Below is a small trained network, with its code and all its weights. Each question gives an input and a class and asks what happens when units are switched off, that is, made to give their printed mean instead of their output.

import numpy as np


def w(rows, s, z=0):
    codes = np.array(rows[::2]) - 128.0
    scale = np.full(codes.shape[1], s)
    scale[-1] = z or s
    return codes * scale


def f(y):
    return np.maximum(y, 0)


def log_softmax(a):
    a = a - a.max(-1, keepdims=True)
    return a - np.log(np.exp(a).sum(-1, keepdims=True))


def net(x, mask):
    res = np.array(x, float).reshape(1, 3) / 4 @ E
    y = f(res @ A[0][:, :-1].T + A[0][:, -1])
    res = res + np.where(mask, y, B[0][:, -1]) @ B[0][:, :-1]
    return log_softmax(res[-1] @ U[:, :-1].T + U[:, -1])


A, B = {}, {}
E = w([
[40,177,228,49,94,150,115,172,64,17],'x0',
[73,53,138,184,99,78,9,136,81,129],'x1',
[75,199,70,160,147,48,167,65,98,117],'x2',
],0.013)
A[0] = w([
[82,183,136,89,109,89,115,132,82,2,150],'N0',
[57,173,134,92,146,110,128,103,114,110,120],'N1',
[152,121,150,90,121,203,136,104,161,130,255],'N2',
[98,88,87,245,132,96,110,104,127,147,139],'N3',
[132,154,114,131,151,146,215,133,151,155,103],'N4',
[87,119,115,110,144,82,122,119,115,115,158],'N5',
[163,191,171,53,133,164,147,159,156,82,252],'N6',
[158,155,69,171,163,96,169,90,143,168,144],'N7',
[157,52,159,76,95,172,71,153,114,90,160],'N8',
],0.015,0.0036)
B[0] = w([
[84,83,187,200,84,127,164,46,171,41,251],'N0',
[83,120,162,144,132,65,196,42,143,116,188],'N1',
[104,88,100,113,125,147,195,168,161,119,196],'N2',
[197,156,226,213,75,71,1,94,94,135,208],'N3',
[150,141,94,66,157,123,203,140,95,127,190],'N4',
[117,151,173,173,132,155,150,136,114,155,161],'N5',
[109,66,129,129,71,193,223,131,50,92,242],'N6',
[122,137,94,115,166,29,130,158,129,162,216],'N7',
[68,115,111,98,134,142,78,177,204,139,224],'N8',
],0.012,0.026)
U = w([
[21,114,159,174,89,136,187,35,108,78,119],'0',
[92,175,95,67,156,172,108,81,154,116,56],'1',
[158,200,72,153,226,32,118,93,110,200,139],'2',
[168,166,181,216,44,119,2,79,82,144,134],'3',
[143,140,81,57,111,176,246,131,21,120,96],'4',
[173,157,64,71,220,109,177,147,175,166,84],'5',
[43,52,106,79,127,225,108,231,185,143,253],'6',
],0.009,0.0042)

Each question gives the input, the list of numbers given to net, and the class t.
The units are the neurons (one row each of A and B). Each row of codes is followed by its name. A weight is (code - 128) times the scale printed after its matrix; where a second scale follows, it is the last column's (A, B and U).
mask holds one flag per neuron, in row order. A switched-off neuron (its flag False) gives its mean, the last column of its row in B, instead of its output. The means were averaged over made-up inputs and are rounded, as every weight is.
A unit's drop is (log p(t) with every unit on - log p(t) with that unit switched off) / (log p(t) with every unit on - log p(t) with every unit switched off).
The circuit of an input: a set's keep is (log p(t) with only the set's units on - log p(t) with every unit switched off) / (log p(t) with every unit on - log p(t) with every unit switched off). Starting from all 9 units, units are removed one at a time, each time the one whose removal leaves the highest keep (on an exact tie, the one counted first), for as long as the keep stays at least 0.8.
circuit, biggest first: the units of the circuit, biggest drop first
unit that matters most: the unit with the biggest drop
k most important neurons: the k neurons with the biggest drops, biggest first
drop of u: that unit's drop, to one decimal
input [-5,-2,-2], class 2: unit that matters most	N6
input [-1,-1,8], class 2: circuit, biggest first	N6, N7
input [-6,-5,-5], class 5: 3 most important neurons	N6, N7, N0
input [-6,0,-1], class 2: circuit, biggest first	N7, N6
input [-8,0,-4], class 2: 2 most important neurons	N7, N0
input [-2,-6,-8], class 6: 3 most important neurons	N8, N2, N1
input [-6,-4,-7], class 5: 2 most important neurons	N6, N0
input [-7,-7,-3], class 5: 2 most important neurons	N7, N6
input [-6,-6,-8], class 4: drop of N4	0.4
input [3,5,-7], class 6: drop of N8	0.0
input [4,2,-5], class 6: drop of N8	0.2
